Each row is followed by its grade, which names the range that a hidden value of the row falls in. A new part has a new value, new ranges and new names.
[  66  -12  179   13  -42    2  -18  -48  -40  100   24  -54   52  171
   30  -22   44 -213  -45  -67 -100  -72 -108  -27  159  164  255   59
 -139 -188  -14  -59   67 -188   37   53  114 -140   96 -186  -27   43
   81] : E
[ -82   43 -365 -260    9  -44  363  -68 -186  -21  182  227  -43 -115
  -23   89 -300   31 -165  -20    3 -120   45  361 -125 -163 -238 -184
  283  265  128  243 -235  102 -253  130 -116  222 -540 -180  138 -409
  133] : W
[  40  100    5  -31  -74  -31  182 -109 -212  -15 -106  -52  -91  -90
   95  -87 -110  171   19  -97  106  -23    7   85 -185  100 -135 -159
  137  178   42   81  -97  -40  -57 -163  156  183  -49   83   -5  -97
   36] : W
[  20  -53   88  -24 -147    9  -54  -36 -131   75    0 -334  -33   17
   90  -98   29  -13    6 -137   23  -66 -167  -75  -27  240  127   12
 -103  -37  -43  181 -119   30  104  -46   38   21  155 -142  -11  -93
   27] : L
[-131 -148  104  -86 -181   83 -121  -76 -201   80 -146 -442 -332  -44
  129  -61 -100  184  154  -38  103  -52 -122   34 -293  113  -47   -7
 -134  164    7  359 -307  276   66  -78  -16  147  116  -67   42 -222
  -14] : W
[ 206  370  375  175   16   39  134  -64   67  -64  -27  423   71   74
   85   17 -243 -100 -102    1  -79  120  -97 -100   86 -152  148   14
  118  -85   23 -114  256  -77 -104 -128  368 -181  -55  145  -46  382
   99] : A
[   9  201  116 -208   58    7  101 -108  -80 -108 -126  -18 -253    6
  117  106 -318  135  -30  106   71  -77  -61  263 -176 -122 -161   29
   31  -21   11  167  -51  308  -57   61   11   97  -56  -72   54  -13
  -14] : D
[-276 -128 -228 -301 -122  -18  130  -52 -351   45   24 -186  -74   26
  -16   22  115  132  191 -172   96  -87   39  -15  -46  141 -100 -191
   -9  356  199  281 -262  -91  -51   94   16  219 -223 -305   60 -471
   12] : S
[ -65  237  237 -101   78  -14  114  -52   20  -43   65  401  234  247
 -191  227   93 -327  -52   13 -223   13  -63 -225  326 -101  234   44
  -84 -221  155 -148  271 -202   16  154  184 -266 -110 -288  -78  281
   12] : Q
[  30   78 -233 -445  -40 -109  262  138 -232 -180   13 -100  141   73
 -113 -100  -44    0  -14 -173   -8 -194 -137   42  106  183  128  -38
  -35  -43  -50  228  177 -253  -67   48   88  149  -55 -307   11 -129
  106] : Q
[ -72   -1   46 -294   29  -23   93  -11  -91  -20  -64 -128 -163   73
  -73   84 -119  -42  -31   40  -21 -156 -102  202 -101    2    0   63
 -105  -90   -2  189  -32  177   -3  103 -108  128  -36 -288   56  -57
   40] : D
[  31  126  317   65   40   21 -101 -277  -14   78  -84   47 -146  211
  251  147 -113  -65   37   83  -22   19  -12   59  125  -16   30   56
 -125 -102   99 -198  -43  -75   -7  137  254 -247   71  -72    3   43
    3] : E
[  46  239  535  236   -4  132  -76 -214   28   44 -179  261 -226  136
  231  103 -235   25   97  106   -4  158  -12  -53  -38 -187   47   32
  -20   29  114 -116   48   69  -68  -75  376 -213   27  179  -25  260
    6] : Y
[  46   89 -126 -129  -68  -35  180 -102 -108  -39   42  -29 -137 -146
  121   -4 -375  119 -132  -28   56  -47 -117  214 -209  -84 -182  -68
  154  174    2  259 -220  208 -136  -40   30  158 -212  -27  113 -183
  125] : S
[   0  233 -113 -241   37  -46  351   39 -172 -120   74  172  102  -28
  -78   31  -75   30 -105 -111   43 -105    0  136    3   19  -56 -128
  218   39   61  173   77   44  -86   51  -34  201 -259 -193    6  -92
    8] : W
[-101   91  136  -94   16   44   37   -1  -17   49  181  185  164  204
 -110  175  106 -303  -70  -27 -169  -49  -83 -120  277  -19  246   50
  -71 -181  119   48   82   -7   42  239  -36 -198 -136 -379  -28   20
   -4] : E
[ -65  -90  246   61  -77   45  -85  -89  -74  187    0 -188  -44  141
   34   21  162 -153   35  -92  -29  -46  -71  -73   61  209  190   31
 -157  -92   50   14  -86  -11  115   49   15  -53  108 -231  -24  -32
   -2] : S
[  98  132  189   32  -23  -53  103 -103  -56   36  -38  -49   43   33
   42  -18   11  -62  -78 -108   13  -22  -90  -28   15  163   63  -17
    7  -95   -3  -53   37  -57   56  -78  134   27   81  -82  -31  127
   37] : S
[ -14  -81  -42  -51  -96  -53  156  -36 -214  105   -6 -214   36  -31
  -46 -111  153  -19  -24 -193   45 -115  -17   40  -78  306   31 -128
   32   44   15   77 -104 -118   55  -89  -27  207   10 -151  -25 -160
   34] : W
[ -37  161  -45 -105  -20 -109  200 -116 -180  -24   65   87  260   57
  -81   61  200  -96  -32 -160  -43  -27    0 -186  189  168   17 -148
   58   -4  143  -96   39 -297   57   25  160  -28  -71 -197  -81  -14
  -15] : Q
[-100  186  225 -152  112   37  116  -52  -26   -1   32  276   -3  236
  -46  224   -5 -164   -1   29  -64  -45   12   55  188  -95  115   38
  -36 -114  150  -17  138   33  -49  240   40  -82 -180 -329   10   62
  -17] : Y
[ 126  207  184   -7  -86   64  147  199  -21  -83   94  244  210   73
 -113 -105  -82 -180  -85 -129 -133   12 -202 -211  138   -9  365   33
   48 -116  -50  182  310  -88  -48 -102  174  -89  -53  -70  -60  242
  116] : L
[   1   97  164  179   -9   -5   82 -295 -146  143  -64   25  -85   -8
  181   53   39   54   -4  -42   83   20  124   92  -74  121 -160 -166
  131   95  145 -176 -196  -43   19  -42  124   24  -38   61  -40  -91
  -54] : W
[  38   89  133  -54    6   34  -30 -117  -33   33   44  -31  -51  136
  148   83 -127 -105  -76   25  -45  -85  -85  121  117   40  105   73
  -71 -184    4   32  -28   66   11  181   29 -156   15 -192    9  -56
   -1] : Q
[-126   26  154  191   33   45  -25 -328   10  248  203  298   12  136
  115  288   17 -269 -100   70 -136   57   84   22  185 -127  -25  -62
   45   26  268 -208 -263   -6  -32  254   35 -283 -284 -187   26 -147
   12] : L
[ -12  -52  329   93  -34   77  -46  -29 -135  170 -111 -175  -55  178
   24  -65  261 -109   86  -87    7  -98   35   12   42  319  237   -4
 -126 -185   10  -71   64  -93  141    0   -2    0  213 -137 -107   17
  -78] : D
[ 113  276  254  240   21   19  197 -105  -29   69   98  445  236   99
   29   34   76 -190 -102 -110  -74   84   61 -125  219   32  152 -122
  194  -46  133 -245  176 -262  -51  -39  258 -153 -150   22  -94  183
   31] : A
[ -94   82  195   97   15  101   80  -84 -108  129   61  200   11   98
   -6  103  122 -128  -12   -9  -44  -25  108   38   58   26   71  -95
   95  -31  156  -29  -33   53   19  103  -58  -51 -151 -123  -68  -68
  -83] : D
[ -26  206  140  -98   28   -7  217   22  -62  -35   57  234  138   82
 -140   89   43 -141  -69  -84  -62  -24  -49  -73  102   -5  116  -37
   73  -68   90   48  158   -9   -9   33   48   27 -149 -216  -35  133
   13] : Y
[  73  159  363  137  -10   56  -97 -219   84   62  -41   85 -175   79
  208  130 -283  -74  -66  108  -54   76 -135   20  -20 -153   23  104
  -60  -80   39  -35  -81  187  -17   20  196 -214   27   18   35  166
   56] : A
[  55   14  404  127  -92   55 -199 -240   17   99 -209 -231 -355   45
  268   24 -277   68   58   81   35   62 -170   24 -197  -25  -12  116
 -186   -3  -19   36 -180  200   33 -110  240  -97  219   84   47  124
   63] : S
[-302  -51  172  -10    9  109    8  -91  -91  208  156  177   29  195
 -129  256  262 -263   41  -13 -117  -28   82  -75  164  -17  129  -49
  -46   -4  265   38 -126   94   59  271 -160  -99 -246 -404  -22 -155
  -87] : W
[  -2 -181   30  -32 -156  -76  -34 -108 -175  133  -69 -329  -12   67
   29 -119  117  -69   70 -153  -29  -60 -119 -119    0  294  120  -41
 -191   41    8  -10 -126 -320   64 -108  196    8  170 -123   -9 -105
  126] : E
[  11  213  305   36   68   48   99  -76   75   28   61  391   29  160
  -31  180 -131 -232 -100   55 -136   41  -58  -13  138 -187  147   55
   17 -117  108  -68  139   36  -78   98  134 -171 -180 -149    5  218
   69] : S
[ -13   30  -41 -208  -82  -29  138   58 -136  -27   49 -179   18  -19
  -52  -45  -38  -12  -61 -144   23 -111 -160   16  -46  140   72  -10
   -3  -10  -30  284  -35  108   26    0  -58  161  -37 -252   29  -92
   50] : S
[  51 -189  203  199 -169  -27  -75  -83  -45  242   17 -191   92   71
  -46 -118  187 -271  -40 -152 -140   -1 -156 -225   49  274  278    3
 -174  -82   -9 -100  -70 -289  115 -165  157 -104  184  -84  -50   83
  150] : L
[ -28 -114   -7   69 -117  -24  166   47 -109  182  186  108  269   57
 -206  -74  240 -318  -94 -219 -159  -38  -59 -185  146  198  277 -109
   24   14   78   -9   19 -328    1  -63   41    1 -147 -219  -42  -42
  151] : A
[-124  -40   -1  -66 -135   30  -45 -103 -165   69   63 -157  -28   29
   67   38   18  -14   54  -76  -21  -17  -93 -118   15   74   27  -51
  -61  105  103  188 -217   33   46   61   49  -57  -41 -175    6 -209
    2] : E
[ 217  182  186  111 -119  -27  -71 -200 -118  -22 -132 -442  -73  -91
  332 -143  -93  187  -61 -113  155  -36 -155    2 -108  327  -48   -3
    3 -151 -135   45 -121  125  187 -151  149   -8  380  119  -78   41
  -96] : Q
[  11  341 -120 -257   86 -174  361 -156 -213 -139   15   38  150  -30
   28  101   61  127  -82 -163  154  -80   52   75   65  161 -241 -184
  216   47  124  -30    8  -58   14   70   71  215 -146 -222  -15  -84
  -78] : S
[  82 -106  389  228 -127   24 -108  -92    4  212 -101 -185  -51   96
   23  -98   90 -193   -4  -93  -79   17 -152 -148  -27  224  264   66
 -192 -132  -42  -94   -6 -131  113 -186  182  -82  256  -21  -48  207
  106] : S
[ -11  115  228  -73   82  -34  139  -80  -32   53  -26  187   43  207
  -70  121   68 -199  -28  -31  -71  -53    3   33  156   47  139   11
  -61 -137   97 -155  156 -169  -22   97  121  -41  -64 -249  -15  131
   49] : Y

Next part:
[ 219   93   60   37    8 -135  175 -164   56 -265 -100 -240  139 -237
  100    7 -156  275 -343   86   62 -100  197  -29 -221  277   17   48
  -84 -346 -164 -130 -153  193   38   27  343  347  -14   90  594  416
 -285] : T
[  83    9    2 -142  395  -25   32   10  -66  -72   -2  -84  132 -150
  -18  127  -48  -62  -16   -8 -109  110  -55  159 -124  -35  220  -25
 -137 -152  205  -34  303  -53 -241   12 -126  117   87  148 -192   43
 -275] : B
[ 212  158  -14 -123   77  -12  155  -42 -116 -109 -160 -110   52 -122
  -34   49 -174  122  -73   39  -46   16  144  -46 -142  159   76  -14
  -47 -205  -87 -147   41   30  -21  126   16  155  -25   -2  187  129
 -117] : F
[ 314  113  -83  209  -29  106   98  -84  312  -68  114   47 -200   31
   66   61 -120  259   82   52   25  -12  -53 -157   43  -57   78  -90
  141   22 -198  -75  -95   43   16  -47  122  104 -174   56  108   -1
  115] : F
[ 167  -33 -171   -8  -83   57   59  -73  133   70 -145  192  -29  182
 -118  104  -53   29  181   75  -33  -42  -13   -2  138   59  149  -22
   71   74  -50  129  107  118    5  231 -139 -146  -24  179  -37 -228
  -20] : K
[ 205  109  -79    3  106  -17   12    6 -110 -150 -185  140   71  -49
 -159  110 -113 -125  -13   -5  -75   21  -25  -16  -20   30  168   86
    5  -66  165   81  267   22 -114  189 -188   59   77  118 -160 -128
  -84] : V
[-111 -530  131  104  207 -123  -94 -201  434  146  149 -167  323  117
   39  186   60  135  146   99 -189 -284  -20  399   47 -134  383 -109
  -22 -119  159  236  161  253 -363  -68  225  -24  203  580 -210 -139
 -562] : V
[ 340  255 -163  -75 -116  212   76  114 -354 -163 -298  116 -206   -2
 -254   45 -220    4 -216 -123  -38  145  216 -335  -92  -12 -112   -9
  -20   91 -141 -212   88   34   70  137 -150   86  -50 -240  248    8
  356] : K
[ 266  193  -38   97   36  -15  149 -111  133 -103  -43   15   -6  -69
   -4   73 -169  104  110   28  -62  -79  -41  -48  -18   66  176  -10
  125 -120  -96  -23    0   31  -53   88   35  108  -78  107  -31  -57
  -51] : B
[ 367  312 -155  300  356  -14  -92  116  103 -322  121  395 -155 -122
    8  158   24 -111  162   46  129  224 -414 -151   80  -83  172  155
  -39   13  426  247  367 -341 -151   64 -430  175  -81  203 -526 -164
   43] : T
[ 402  405  -16  152  250  -34  -12   38  -14 -501   28   57  -37 -310
  112   27 -195  137 -327  158  192  211  -83 -187 -161   75  127  152
  -59 -326  254  -63  210 -209   -5  -35   -8  432  -51  -23   84  292
 -167] : H
[  33 -108   22   73 -285  -68  168   74 -105  180   -5 -268  -77   58
 -121  133  -96  322  270  -40  -92 -257  328  -65   -4  -33   74 -200
  262 -178 -347 -271 -299  219 -106   52  223   44  -52   51  180  -24
   26] : T
[ -51 -376  -39 -110   -2   71   16    9   63  192   10 -189   10  140
  -66  125   43  211  -44  -10  -68  -27  217  101  -21  -87   42 -211
  -88   16 -173 -134  -10  254 -119  -44  139  -41   37  139  303   83
 -121] : G
[  28  330 -393 -301  138 -126   26   -8 -370  -97 -342  321  -82  155
  -82   87 -104  -92 -119   24  342  335  -56  239   59  130  399  123
 -149 -133  500   39  392   20   92  319 -489   46  133   63 -271  -39
 -484] : V
[  71 -228 -248 -105  -42  315   51  208 -141  189  -29   -9 -373  141
 -230  101   97  -32 -188 -308  -79  282  130 -183  -21 -263 -283 -273
  -72  430 -410 -407  -19  280  -12 -103  -85  -86 -126 -277  450   79
  541] : K
[ 235   39 -129  172   80   -3   18 -108  386   41  102  263  -87  188
   66  149   -2  189  478  208   60  -60 -211   12  218   23  278   -6
   69   19  149  305  114 -128  -63  169 -196  -85  -89  392 -401 -301
 -135] : H
[  65 -204  -82   96  192   44   35  -77  432  206  245   65  -62  156
   57  176   77   97  435   64  -95  -51 -207  169  167 -174  274 -146
  105  105   25  134  104   39 -205   -8  -58 -135  -39  351 -352 -243
 -130] : B
[-128 -437  -57  -17   54  -49   76   48   38  317   18  -67   65  101
 -219  216  168 -193  334 -192 -292 -155    2  210   77 -151   88 -141
  111  172 -129    4   62  336 -303  119  -73 -204  103  264 -149 -250
    7] : V
[ 115 -116  116  -70  306 -173   41 -211   96 -285 -167 -158  441 -276
   35   59  -63  -50 -401   89 -100  -86   40  204 -232  267  134  151
 -261 -308  144  147  222  188 -152   96  171  249  184  315  318  279
 -525] : K
[ 246   69  -31  147  193   -6  -81  -67  195 -242   53   83   22  -28
   92   94  -85  223 -115  168  131   54  -65  -17  -18   -1  212   44
 -127 -164  248  144  192 -101  -80  -32    0  211    8  248  -39   75
 -272] : U
[ -83 -247   85   19   98 -193  128   51 -240  -19 -101 -334  211 -256
 -193  149   45 -162 -190 -317 -250 -162  167  144 -230  -19  -24  -57
   -7 -129 -187 -230  -49  395 -307  -15  183  198  138   94  287  173
  -98] : K
[ 239  112   -5  -51  203   73   60 -111  134 -145   10  -54   43  -83
   63   57 -185  155 -104  113  -39   43   20   26  -90   -5  214  -23
  -39 -158   69  -34  156  -16  -75  -22   82  146   16  108   30   96
 -222] : B
[ -37 -403  140  256  -54 -148   40 -153  371   74  168 -308  183    2
   54  142   16  301   31    7 -119 -364  124  185  -23  -76  189 -150
  116 -188 -201   -3 -206  356 -241 -148  475  127   56  388  240   77
 -320] : G
[ 160 -100  -93  128 -150   85  125   26   58   12   12  -86 -172    0
  -94   88  -14  127  -95 -144  -57  -50  140 -152  -35  -73 -124 -122
   95  105 -369 -211 -197  289  -17  -41  191   74  -86  -28  445  118
  242] : G
[  37 -234  -68   84  154   -1  -12    5  179   76  115  -30  -47   76
    9  157  114  149   85  -26    5   20  -44   77   27  -88   75 -130
 -116   48  -11   18   45   86 -166  -58  -18   38  -31  246   20    7
  -93] : U
[ 215   31 -250 -278  -47  257  143  -41   62  222 -152  160 -225  290
  -76   65  -78  189  247  116    1  161   90 -101  114   90   14 -159
  -73  200 -205  -56   68   -8  145  240 -247 -239 -152  -15   93 -150
  156] : F
[ 220  116 -142 -111  205  127   44   20   10  -16  -63  113 -101   38
  -37   88  -67   54   69   44    1  209  -73  -54   -1   11   98  -74
 -111   33   30  -53  222 -117  -36   86 -249    6  -97   14  -97  -61
   25] : F
[  30 -263   33  -82  -55   14  123  -66 -145   73 -252 -267  131  -13
 -204   92  -42   82 -204 -228 -232 -153  301    2 -183   71 -125 -161
 -164   20 -384 -204 -122  349 -137   24  174   73   21   51  488  104
   60] : K
[ 196  -76  123  455  400 -101 -185  -75  374 -382  263   -5  154 -244
   97  133  -28  -21 -269  -20  -45  -33 -291  103  -87 -263  292   75
    4 -159  339  142  281   34 -357 -291  185  380  103  333 -229   68
 -306] : V
[ 229  -31  -40  218  -87   24  113 -184  472   58  126   18  -80  127
   97   88  -88  333  287  145  -14 -186  -45  -26  121   11  186 -107
  185  -30 -203   66 -147   99  -17   27  182    2 -140  258   22 -116
  -64] : F
[  95  -31 -181 -195  341  135   25  182 -118   93   50   93 -178   17
  -81  151   98 -101  141  -65  -31  330 -103    3   -4 -123   17 -104
 -161  160  106 -107  297 -106 -137   61 -384  -55  -40   -3 -185  -34
   99] : F
[ 107  -43   38  210  226 -199   13  -38  181 -105  113  -14  133 -116
   50  166   43   70  203   64  -14 -117 -148  116    0   32  237   37
    4 -210  186  167  104  -28 -244   45  -25  160   27  383 -244  -44
 -305] : T
[ -74 -351  -10  -12    3  -97  128  -22   27  174  -19 -207   97    6
 -108  161  113   37   86 -145 -164 -177  139  143  -47   15   -1 -129
  -25    8 -233  -66 -112  341 -193   53  126  -16   54  238  250   44
  -91] : G
[-148 -536 -209 -355  114  222  -44  104   50  486   10   68  -90  405
 -172  200  194   -1  321   34 -129  146   91  204  181 -191   86 -251
 -146  325   10   40  274  152 -146  142 -294 -422   86  212 -119 -246
  -36] : K
[ -22 -264  104  -85  205  -72   96 -154  234  127   89 -260  241  -29
   49  136  -39  142  156   79 -206 -196   69  285  -56  -15  289 -123
    6 -196  -17   22   63  169 -258   -9  205   10  110  346  -45    3
 -424] : B
[-226 -550  -40 -205  -99  -12  191  113 -131  430    9 -392  -28   90
 -166  170  199  120  128 -216 -194 -110  347  135  -67  -44 -166 -311
  -33   95 -491 -343 -260  455 -167   14  171 -123   10   63  506  146
   67] : U
[ 205   10 -128   22 -195   91  111  -40   22   11 -146   22 -116  113
 -105   67 -108  201  -16   -4    1  -55  172 -144   18   57  -11  -85
   42   32 -258  -88 -105  174   64  109   60    5  -84   19  317   -5
  115] : G
[ 225  -31 -293 -121 -191  282   65  -13   86  202 -186  303 -256  360
 -203   83  -73   37  222   47  -49   96   47 -144  211  -35   28 -113
   87  328 -185   19  111  123  122  258 -252 -304  -96  -14   12 -319
  292] : V
[ -60 -352  -25  -73  184   71   14  176 -163   64   66 -281  -59 -105
 -121  138  139    1 -304 -266 -111  146  167   23 -189 -196 -175 -205
 -193   96 -209 -348   13  269 -217 -202  102  137   29  -58  440  296
  106] : G
[ 180  -98 -166 -176    9  284  -54   32   19   19 -106   61 -151  190
  -80   47  -95  194 -249   87   49  238  157 -107    1  -86    2 -147
 -155  116  -78 -145  184   73   70  -11  -49  -37  -43  -89  316   71
   66] : K
[ 266   31   80  349 -121 -111   38 -258  392 -198    2   13  162  -19
   28   75 -228  194   38  148  -78 -363   -2   25   43   24  335   79
  275 -231   11  195  -33  199 -103   54  327  157   60  352  -36 -117
 -290] : V
[ 449  393 -340 -140  234  398  -15  127   45 -153   21  414 -424   91
   -1   35 -134   13  -44  141  166  542 -204 -278   90 -136   59  -18
  -67  225  163  -69  400 -306  155   58 -435  -37 -181 -222 -138  -48
  289] : B
[ 220 -206 -176   88 -153  225  110   41  353  286  105  175 -267  257
  -95  138  107  140  515   81 -117  -41  -45 -201  240  -43 -103 -178
  159  329 -372   60  -95   67   19  166 -122 -305 -220  132   57 -284
  421] : T
[  44  -54 -296 -155  179   81   83  278 -243  229  -24  221 -278  104
 -216  206  224 -218  403 -168  -29  280 -127  -54  110  -74  -86  -97
  -83  300    9  -56  199  -63 -116  230 -578 -202  -90   12 -257 -209
  314] : T
[ 241 -137 -318  204 -151  328    3   50  421  197  182  315 -476  355
  -52  119  100  165  241  -16   67  145 -151 -222  283 -258  -65 -209
  139  475 -289   -7  -51  107   83  -36 -112 -225 -249   28   87 -224
  481] : G
[ 160   48   16  -81  222   -7   87 -124  104  -99  -13 -108  128 -104
   51   74 -147  111  -63   82  -74  -11   23  118 -101   38  240  -23
  -47 -203   67  -22  146   37 -123   11   87  132   51  166   11   90
 -310] : B
[ 153  -10 -202   31  327  136  -83  229  -91  -76  108  170 -260  -15
  -72  160  139  -76  -57 -131   81  366 -164 -104   -8 -215  -49  -63
 -208  204  175  -70  281 -122 -146  -75 -347   87  -59    1 -114   38
  190] : U
